0 [-1.70 -0.73  1.79 -0.32  2.24 -0.21 -1.61  2.35 -2.46 -0.92  1.18  0.03
 -2.53  0.10  0.61  1.97 -0.32 -0.18  1.43  1.65 -2.30 -1.69 -1.06 -4.88
 -0.23  2.67 -1.78 -0.60  1.13 -0.99 -3.11  4.39  0.29 -0.84]
1 [ 0.59  0.39 -0.58 -0.51 -0.54  0.61 -0.42  0.87 -1.29 -0.48 -0.28  0.04
  2.00 -0.85  1.07  0.14 -1.24 -1.67  0.75  1.00  0.76  1.25  0.22  0.12
 -0.24 -1.03  1.83  1.08  0.52  2.58  1.24 -0.59  0.25  1.05]
2 [ 1.32  2.50 -0.94  0.63 -1.87 -0.60 -1.00  6.90  1.41  1.33  1.09 -1.73
  3.26 -3.63  0.84 -0.99 -1.93 -0.43  0.29  2.79  0.97  2.19  0.88 -0.20
 -1.02 -0.46  0.53 -0.57 -1.92  1.81  1.99 -4.37  0.86  0.96]
3 [-2.42  1.57  1.00 -0.81  2.58  1.26 -1.84  0.38 -0.19 -1.23  0.42  1.61
 -1.94  0.51  1.11  0.74 -0.24  0.25 -0.28  1.95 -1.13 -2.52  0.35 -5.23
  0.73  0.05 -1.70 -0.49  1.31  1.43 -3.34  3.56  0.37 -3.90]
4 [ 2.37  0.48 -0.49  0.90  3.38  0.61 -0.79  7.45  2.75 -0.76  1.21 -0.79
  3.43 -2.37  1.17 -1.69  1.43  0.83  0.83  1.96 -1.25 -0.03  4.16 -3.90
 -3.82 -1.80 -1.59  0.58 -1.14  0.49  2.03 -3.70  2.05 -9.99] : 2 1 3
5 [ 1.25  0.93 -1.07 -0.23 -1.37 -0.12  0.83 -0.90  0.33  1.82 -1.76 -1.23
 -0.10 -0.65 -0.29 -0.69 -0.91  0.31  0.91 -0.13  1.71  2.68 -1.41  5.09
 -1.07 -0.44  1.33  2.02 -2.56 -1.57  1.50 -2.69 -2.27  2.91] : 1 2 0
6 [-0.07  0.30 -0.98 -0.89  0.01  1.46  0.08  1.22 -2.30  0.35 -1.22 -0.68
  1.34  0.04  3.25  0.78 -0.64 -1.21 -0.41  0.60 -0.38 -0.59 -0.72  1.27
 -0.52  0.46  1.11  0.13 -2.61  1.64  0.69 -0.58 -0.73  1.48] : 1 5 2
7 [-0.83  0.03  0.28  1.03  0.61 -0.46 -0.70  0.47 -2.80  0.43 -0.31  1.95
 -2.21 -0.72  0.16  1.61 -0.54  0.62 -0.90  0.81 -2.00 -1.16  0.05  1.90
  0.32  1.01  1.36 -0.49  0.03 -0.19 -1.82  3.02  0.41  4.33] : 6 1 0
8 [-1.58 -0.37  1.92 -0.62  1.59 -1.15 -1.08  1.85 -0.13 -1.45 -0.02  1.10
 -0.32  0.87  1.75  0.12  0.37  0.97  0.30  2.04 -1.95 -2.74  2.61 -5.87
 -0.33  0.92 -2.45  0.10  1.01  0.96 -2.93  1.45  1.09 -6.86] : 3 0 4
9 [ 1.05  1.44 -1.26  0.67 -0.76 -0.34 -0.12  6.94 -0.71 -0.08  1.85 -1.24
  2.90 -2.62  1.30  1.59 -1.52  0.39 -0.81  2.85 -1.06  0.85  2.66 -4.88
  0.08  0.95 -0.42 -3.56 -0.61  1.40 -1.74 -2.01  0.07  0.47] : 2 1 6
10 [ 0.42  1.14  0.09 -0.37 -0.57  0.10  0.65  1.33 -0.31  1.28  0.63 -0.24
  2.15 -2.12 -0.49  2.04 -1.51  0.06  0.00  1.44 -1.50  0.59  0.93  2.13
 -0.68  0.10  0.43 -2.29 -2.10  1.53  0.27 -1.38 -0.23  3.34] : 6 1 7
11 [-0.57 -0.13  1.55 -0.81  1.60 -1.36 -2.81 -0.21 -1.47 -2.70  0.46 -0.49
 -2.24  1.42  2.65  0.63  1.57  0.47  1.63  0.88 -2.08 -2.95 -0.17 -5.80
  0.69  0.11 -0.07  0.73  0.97 -0.44 -2.05  4.14 -0.58 -5.56] : 3 8 0
12 [ 0.28  0.70 -0.31  1.00 -0.48 -0.61 -0.40  0.77  0.80  0.41 -1.07 -0.59
  0.26 -1.08  0.26 -0.21 -1.50 -0.04 -0.07  0.13  0.26  2.60 -1.91  5.14
 -0.68  1.24  3.47  0.70 -0.58  0.38  2.04 -1.21 -1.47  6.01] : 5 10 1
13 [-2.69 -1.26  2.43 -0.51  2.01 -1.75 -1.49 -0.28 -1.44 -1.92 -0.81  3.06
 -2.02  0.18  0.89 -0.18 -1.20  1.00  1.72  1.07 -1.41 -1.98 -0.67 -4.55
  1.69  1.10 -2.33 -0.87  1.64  0.44 -2.47  3.39 -1.73 -3.30] : 3 0 11
14 [-1.66 -0.03 -1.02 -1.41  0.18  0.83 -0.39  3.23 -0.54 -0.43 -0.78  0.82
 -0.11 -1.07  1.17  0.72  0.81  0.99  0.46  1.84 -0.71 -2.03  1.60 -4.08
 -0.57  1.12  0.80  1.16  1.00 -0.71 -1.17  1.65 -0.62 -2.37] : 3 8 0
15 [-2.69 -0.45  0.32 -1.99  2.33 -0.39 -0.95 -0.72 -0.65 -1.27  0.19  0.85
 -1.32  1.33  0.03  0.87 -1.50  1.05 -0.17  0.16 -0.40 -1.97 -1.01 -2.62
 -0.03  1.92  0.24  0.16  1.65  1.32 -3.59  2.82  0.13 -1.95] : 3 13 0
16 [ 0.22  1.59 -1.82  0.99 -0.85  1.54  1.15  1.02  0.01  1.33 -1.84 -1.60
  2.25  0.04 -2.34 -1.48 -0.24 -0.05 -0.12  0.74 -0.01  2.72 -1.26  6.44
  0.30  0.66  1.29  1.83 -1.10 -0.17  2.39 -2.93 -1.35  1.60] : 5 12 10
17 [ 0.52  1.33 -1.15  0.07 -1.20 -0.44 -0.12 -1.24  0.63  1.70 -1.01  0.28
  1.55 -0.82 -0.41 -0.75 -0.63 -1.32  0.67 -0.14 -0.17  2.03 -1.13  5.59
  0.48 -0.28  2.87 -0.16 -1.23 -0.88  1.20 -0.96 -0.87  2.98] : 5 12 16
18 [-2.73 -0.76  1.40 -0.10  1.96 -0.82 -0.73  0.76 -1.06 -1.57 -0.06  2.01
 -1.98  1.12  2.05  0.80  0.35  1.35  1.84  2.48 -1.46 -1.71  0.85 -4.67
  0.92  1.09 -0.46  0.38  1.57  0.15 -2.93  4.65 -3.27 -2.21] : 13 3 0
19 [ 0.40  1.62 -1.34 -0.42 -0.16  0.96  0.50  3.38  0.46  2.52 -1.35 -1.83
  2.17 -1.28 -0.11 -0.88 -0.49 -0.62 -0.70  0.36  0.22  2.46  0.17  2.77
 -0.94 -0.09  1.66 -0.71 -3.56  0.20  2.25 -2.38 -0.15  2.88] : 10 16 17
20 [-0.34  0.93 -0.18  1.10  0.21  0.11 -0.64  1.03 -1.93 -0.46  0.94  0.08
  0.34 -0.70  2.01  0.52 -0.91 -0.85  0.64  1.30 -0.52 -0.48  1.44 -0.48
  0.11  0.41  1.40  1.73 -0.27  0.27  0.26  0.08  0.00 -0.80] : 1 6 14
21 [-1.27 -1.96  0.62  0.50  1.75 -0.64 -0.26 -1.22 -0.74  0.61  0.67  0.31
 -2.00  1.06  1.62  1.72 -0.09 -0.28  0.82  2.23 -0.98 -1.84 -1.22 -1.45
 -0.08  1.99 -0.97  0.41  1.16 -0.45 -2.82  3.62 -0.46 -0.37] : 15 0 18
22 [ 0.48  1.31 -1.62  0.86 -0.30 -0.84 -0.33  0.41  2.34  0.36 -0.98 -1.11
  2.27 -0.50 -1.64 -1.33  0.58 -0.33  1.58 -0.57 -0.29  2.23  2.52  3.70
 -1.03  1.03 -0.68  0.98 -1.70 -0.85  1.64 -0.68  0.25 -1.67] : 16 17 19
23 [-1.45  2.21  0.59 -0.12  0.13 -1.13 -1.70 -0.46  0.41  0.94 -0.32 -0.53
 -0.11 -1.26  1.78  1.59  0.13  1.47 -0.42 -0.63 -0.02 -0.04  0.47  4.05
  0.77 -0.40  1.15  0.82 -0.65 -0.15 -0.56  0.67 -2.59  4.90] : 12 17 7
24 [ 1.14  1.12 -1.39  0.68 -0.63 -1.32  0.51  1.83  0.42  2.04 -0.42 -0.24
  1.14 -1.40  0.15 -0.39 -0.35 -0.73 -0.35  0.19  0.11  3.53 -0.85  4.08
  0.14 -0.74  1.79  1.03 -0.82  0.24  3.38 -2.44 -1.36  3.26] : 17 12 19
25 [-0.73 -0.85  1.97  0.19  2.03  1.03 -1.54  5.33 -1.04 -1.14  0.91  2.08
  0.56 -0.91 -1.41  0.01  0.03 -0.04 -0.74  3.78 -0.95 -3.07  1.67 -8.35
 -1.05  1.33 -0.88 -1.43  1.38  0.95 -3.31  1.42 -0.05 -4.04] : 8 3 14
26 [ 0.00 -0.01 -0.81 -0.16 -0.94  0.59  0.19  0.66 -1.37  3.10  0.31  0.66
 -0.26 -2.58  0.87  1.89 -0.94  0.86 -1.42  0.97  0.48  0.61  0.34  1.90
  0.09  1.98  0.18 -3.45 -2.92  0.81 -0.26  0.29 -1.19  3.52] : 10 6 7
27 [-1.88 -0.20  0.90 -0.06  1.25  0.33 -0.47  2.92 -0.79 -0.33  0.76  0.39
  0.02  0.72  0.73  0.95  0.40  1.18  0.72  1.17 -2.50 -2.36  1.82 -7.05
  0.22  0.95 -1.47 -1.29  1.80  1.25 -1.59  2.24  0.80 -6.39] : 8 3 25
28 [-1.40 -0.33  1.49  0.36  0.60 -1.18 -0.62 -2.32 -0.34 -1.30 -0.89  0.72
 -1.60  3.25  1.57  1.56  1.17  1.11 -1.77 -1.84 -0.79 -2.19  0.73 -2.11
  0.39 -0.13  3.03  0.76  0.92  0.04 -2.08  5.47 -1.20 -4.28] : 15 11 18
29 [ 0.49  0.60 -1.13 -0.13 -0.21  0.55  1.04  2.37 -1.48 -0.55  1.01 -1.25
  2.70 -0.63  0.17  0.32 -1.36 -1.24 -0.48  1.88 -0.78  1.02  1.35  0.05
 -1.00  0.71 -0.66 -2.21 -1.49  0.32 -1.59 -3.01 -0.45  2.49] : 10 6 1
30 [ 1.69  0.13 -0.84  1.86 -1.18  0.96  0.58  1.42  0.32  2.17 -0.23 -0.56
  0.63 -2.02  1.54 -0.68 -1.69 -0.67  1.27  1.01 -1.19  2.35 -1.56  6.07
  1.30  0.86  2.61  0.75 -1.59 -0.09  2.40 -1.14 -1.61  5.52] : 12 24 17
31 [-0.14  0.20  0.15  0.07 -1.00 -0.21  0.49 -1.29 -0.22  1.63  0.36 -0.14
  1.28 -2.29  3.05  2.35 -0.30 -0.23  0.02  0.62  0.54  1.75 -0.07  4.55
 -0.53  0.28  2.64 -0.11 -1.09  0.05 -1.80 -0.64 -0.96  6.13] : 23 12 17
32 [ 1.06  0.61 -0.37  1.33  1.01  0.58  1.30  1.63  1.40  0.25 -0.38 -1.53
  0.97 -1.16 -0.65  0.06 -0.85 -0.25  1.57  0.40 -0.95  1.22  0.64  2.63
 -0.29  0.10  1.11 -1.21  0.98 -0.12  0.08  0.34  1.01 -4.55] : 22 20 1
33 [ 1.34 -0.20 -0.58  0.89  0.71 -0.77 -0.05  1.44  0.94 -0.43 -1.10 -1.03
 -0.76  0.04 -1.24 -0.78  0.16 -1.38  2.23  1.56 -0.88  1.86  1.01  0.66
  0.55 -1.59  0.96  1.13  0.57  0.07 -0.18  0.07  0.03 -1.24] : 32 20 1
34 [ 0.40  1.05 -0.29  0.24  2.96  0.46 -0.44  5.05  0.54 -1.58  1.37  1.06
  0.62  0.31 -0.52 -0.51  1.31 -0.50 -0.29  1.55 -1.29 -2.26  1.71 -6.86
 -0.49 -1.19 -0.01  1.30  0.50 -0.46 -2.69  1.90  0.48 -9.27] : 27 8 25
35 [-2.34  0.11  1.85 -0.89 -0.15 -0.45 -1.00  0.34 -1.63 -0.85 -0.27  1.48
 -3.89  1.40  0.12  1.56  0.18  1.66 -1.35  1.40 -1.03 -2.75 -1.22 -2.31
  0.75  1.06 -0.26 -1.27  1.01 -0.49 -2.75  4.75 -0.91  0.95] : 21 15 0
36 [ 0.71  1.83 -0.35 -0.13 -0.16 -0.01  0.41 -0.63 -1.03  0.89  1.01 -0.43
  1.67 -2.27  1.80  1.02 -1.38 -0.37  0.39  1.07 -0.49  1.68  0.59  2.70
 -0.10  1.40  0.94 -1.30 -1.56  0.94 -0.99  0.50 -0.23  4.28] : 10 31 26
37 [ 0.27 -0.43 -1.03  0.17 -0.21  0.58  0.22  0.67 -0.08  3.26 -2.46 -0.06
 -0.32 -1.34 -1.35 -0.36  0.71 -0.18 -0.79 -1.72  0.51  2.86 -0.02  7.02
 -0.89 -0.99  1.12  1.98 -2.18 -0.73  2.05 -1.77 -1.15  3.47] : 5 24 17
38 [-1.72  0.42  0.60  0.02  2.39  0.32  0.59  1.51 -0.51 -2.07 -0.19  1.35
  0.85  1.30  1.46  0.56  0.52  0.70  0.60  3.00 -2.44 -1.91  0.17 -4.66
 -0.19  1.01 -1.36  0.11  1.29 -1.00 -1.09  2.98 -0.49 -2.47] : 18 14 3
39 [ 1.72 -0.25 -0.32  0.42 -0.14  1.36 -0.16  2.72 -0.09  1.79 -0.46 -0.62
  3.01 -2.35  0.93  1.70 -2.17  1.31  0.02  0.86 -0.91  0.39  0.46  0.91
 -1.34  0.98  1.50  0.12 -1.67  0.17  0.06 -2.45  0.11  1.90] : 10 29 19
40 [-1.52  0.47  0.76 -0.87  1.24 -0.65 -1.45  4.86  0.02  0.10  0.78  1.41
  0.35 -1.45  0.17  1.91  0.71  0.93 -0.87  1.92 -0.28 -2.11  1.16 -6.18
 -0.82  0.58 -0.86 -1.25  0.79  2.44 -0.99  1.07 -0.63 -0.72] : 14 25 27
41 [-0.41  1.50 -1.14  1.32  0.52  0.24  0.32 -0.06  1.07  0.38 -0.96 -0.43
 -1.59  2.28 -0.67  0.32  0.82 -0.28  1.46 -0.13 -0.41  2.23  0.36  3.44
 -0.70 -0.96 -0.03  0.60 -0.24 -0.76  0.34  0.14  1.58 -4.52] : 32 33 22
42 [-0.43 -1.30  1.01 -0.69  2.18 -1.29 -0.43 -0.98  0.41 -0.87 -1.53  0.80
 -3.51  2.94  1.22 -0.95  1.03 -0.76  1.45  0.62 -1.57 -0.26 -0.07 -1.93
  1.97 -0.46  0.78  1.03  1.20  0.24 -2.50  6.24  0.45 -5.94] : 28 11 18
43 [ 1.44  0.00 -0.17  0.68  1.19 -2.55  0.00 -0.83  0.12 -0.41 -0.49 -0.33
 -0.15  0.61  0.01 -0.45  0.33  0.60  0.77  0.14  0.28  2.38  0.41  3.38
 -0.17 -1.80 -0.67  1.11 -0.82 -0.07  1.33  0.49 -0.33 -3.29] : 41 33 22
44 [-3.13 -0.35  1.99 -0.14  0.74 -0.47 -1.64 -1.20 -0.56 -1.37  0.09  1.52
 -1.98  0.83  0.93  3.33 -0.16  1.96  0.23  0.47 -1.46 -2.84 -1.09 -2.48
  0.30  1.25 -0.12  0.93  1.42  0.31 -3.59  4.78  0.11 -1.69] : 15 35 21
45 [ 1.54  0.69 -0.70  0.23 -0.27 -1.10  0.43 -1.99  0.61  1.06 -1.18  0.06
  2.09  0.62 -0.09 -0.53  0.68 -0.29  0.14 -2.18 -0.36  2.78  1.15  3.99
 -0.63 -0.93  0.61  0.84 -0.34  0.41  1.48  0.07 -0.38 -2.61] : 43 22 41
46 [ 1.00  0.84 -0.10  0.13 -0.25 -0.38  0.51 -1.46  1.08  3.30 -1.01 -1.04
 -0.20 -0.83 -0.22  0.07 -0.49 -1.41  1.91 -3.46 -0.57  2.66  0.41  7.69
  0.47 -0.52  2.06  1.06 -0.53 -0.22  1.36 -0.62 -0.48  1.08] : 17 37 45
47 [ 1.67  0.79 -0.23  0.30 -0.37  0.43  1.64  1.43  1.64  0.75 -0.36 -0.76
  1.67 -1.40 -1.86 -1.11  0.48 -0.04 -0.21 -0.24 -0.13  1.45 -1.35  4.30
  0.50  0.21  1.86  0.66 -2.58 -1.20  2.70 -1.39 -0.59  2.85] : 24 17 16
48 [-0.54  0.65 -0.73 -0.13 -1.17  0.26  0.24  1.35 -0.39  1.11 -0.14 -0.14
  1.34 -2.93  1.25  1.24  0.41  1.78 -0.94  0.93 -0.94  0.35  1.63  0.62
 -2.39  0.84 -1.57 -1.68 -0.56 -0.32 -0.99  0.12 -1.27  4.05] : 10 26 36
49 [-2.26 -0.22  0.64 -1.47  1.50 -1.71  0.26  6.03 -0.79 -0.08  1.98  0.61
  1.20 -2.31  0.45  1.35 -0.23  0.20 -1.17  3.58 -2.11 -2.69  2.64 -5.04
 -0.69  1.13 -2.24 -2.42 -0.56  0.34 -1.51 -1.07 -0.97 -3.16] : 40 25 9
50 [-0.99  0.33  1.61 -0.08  2.66 -0.88 -1.21  2.45  0.03 -2.88  2.45  1.75
 -1.82 -0.20  1.28  0.12 -0.63  0.42  0.77  2.32 -0.85 -1.54  1.75 -5.51
  0.52  1.42 -1.56  0.22  1.21  1.34 -1.26  3.09  0.08 -6.41] : 8 27 3
51 [ 1.03  1.05  0.20 -0.58  0.27 -0.15  0.84  0.66  1.31  0.55 -2.11  0.85
  0.31  1.08 -1.07 -0.15  0.65  0.80  1.18 -0.61 -0.10  1.63  0.51  0.14
 -1.28 -1.96 -0.69  0.70 -0.80  0.03  0.95  0.16  0.46 -2.80] : 43 41 33
52 [ 0.86  0.70  0.64 -0.86  3.73 -0.13 -0.44  6.57  0.08  0.41 -2.32 -0.32
  0.12  0.40 -0.27 -1.57 -0.85  1.20  1.18  2.12 -2.01 -0.70  1.24 -4.49
 -0.89 -0.94 -0.04 -0.47  0.72 -0.34 -1.01  0.00  1.53 -8.62] : 34 27 8
53 [ 0.76  0.29  1.84 -1.08  2.92  0.23  0.14  4.75  0.46 -1.89  0.92  0.73
  1.15  1.38 -1.02 -0.89 -0.24 -0.07  1.88  2.57 -1.71 -1.05  0.78 -7.19
 -1.00 -0.92 -1.01 -0.80 -0.31  0.77 -1.67  2.22  0.06 -9.70] : 34 52 27
54 [ 1.40  0.44 -0.65  0.61 -0.32  0.38  0.49 -0.84 -0.76 -0.74 -0.11 -0.99
  0.50 -2.04  1.43  0.98 -1.22  0.15  0.13  0.75 -0.72  0.85  0.91  5.42
 -0.85  0.03  0.44 -0.12 -0.23  0.41 -0.82  0.33 -0.78  4.46] : 36 31 23
55 [ 2.25  1.87 -0.91 -0.20  1.64 -0.08  0.74  3.66  0.48  0.83 -1.36 -1.36
  1.84 -1.50 -0.71 -0.44 -0.61  0.24 -0.16  0.87 -0.34  1.74  0.31  0.86
 -1.08 -1.00  0.16 -0.31  0.15 -0.02  1.75 -2.02 -0.28 -1.69] : 32 51 33
56 [-0.47 -0.64  1.41 -0.12  1.16 -0.32 -1.68  2.25 -1.24 -0.34  0.30  0.48
 -1.21  0.97  1.90  1.21 -0.02  0.10  1.26  1.19 -1.57 -2.18  0.28 -5.27
 -1.33  1.27 -1.03 -1.54  1.06 -0.55 -1.38 -0.14 -0.16 -5.95] : 27 8 50
57 [-1.84  2.21  0.78 -0.07  0.89  0.29 -1.21  3.86 -1.45  0.99  1.17 -0.24
  1.50 -2.02 -0.76  3.20 -1.88  0.26 -0.65  2.96  0.04 -2.12  1.57 -6.42
 -0.74 -0.37 -1.06 -2.83 -0.68  1.25 -2.70  0.51  0.21  0.27] : 40 49 9
58 [ 1.05 -0.86 -2.17  0.89  1.34 -0.47  0.58  2.82  1.80  2.80 -0.99 -1.37
  1.63 -0.52 -1.84  0.10 -0.06 -0.27  1.34  1.64  0.77  1.71  0.40  4.14
 -0.45  0.19  0.98  1.65 -1.29  0.15  4.81 -2.52 -1.54  1.43] : 24 47 16
59 [-1.37  0.42 -1.13 -0.76 -0.30  0.19 -1.27  1.00 -0.34  0.77  0.91  0.72
 -0.13 -1.39  0.60  2.04 -0.50  1.11 -0.72  2.06  0.41 -1.35  1.48 -1.93
 -1.05  1.03  0.12  0.33 -0.08  0.80 -1.83  0.45 -0.38 -0.15] : 14 20 40
60 [ 2.19  0.94 -0.49  0.05 -0.78  0.63  0.46  2.87  0.48  2.56 -0.94  0.11
  1.07 -1.02 -0.36 -0.21  0.24  0.24 -0.55  1.43  0.93  3.84  0.13  3.53
 -0.22 -1.34 -0.45  1.15 -1.00 -0.48  0.62 -3.32 -0.92  0.04] : 24 55 19
61 [-0.17  1.12 -0.30 -1.01 -0.68  1.32  0.60 -0.93 -1.44  1.25 -0.35  0.01
  0.00 -0.36  0.67  2.50 -0.19 -0.73 -0.85  1.02 -0.78  1.08 -1.09  6.08
 -0.59 -0.13  1.05 -0.34 -0.45  0.44 -0.95  2.76 -1.03  5.02] : 54 31 36
62 [ 0.64  0.94  0.16  1.18  2.75 -0.52  0.15  0.97 -0.17  0.15 -0.56 -1.12
 -1.12  0.60 -0.14  0.36 -1.06  0.14  1.12 -0.81  0.41  1.00  0.74  2.74
 -0.79  0.49  1.19 -0.58  0.05  0.51  0.47  0.32  0.47 -3.38] : 32 41 43
63 [-0.68 -0.18  1.74 -0.42  1.56 -0.68 -0.40  1.31  0.00 -0.04 -0.86  2.28
 -0.69  1.93  0.19 -0.25 -0.59 -0.64  1.42  1.21  0.54 -1.50  0.35 -3.13
  1.37 -0.47  0.37  0.76  1.22  0.33 -2.66  3.83 -0.01 -5.46] : 42 3 13
64 [ 1.86  0.45 -1.27  0.20  0.30  0.12  0.72  1.84  1.31  1.27 -0.47 -1.65
  1.80 -2.09 -1.08 -1.25  0.52  0.05  0.64  0.93  0.39  2.98  1.39  1.74
 -0.99 -0.09 -0.88  1.01 -1.78  0.14  1.52 -2.76 -2.00 -0.71] : 60 55 22
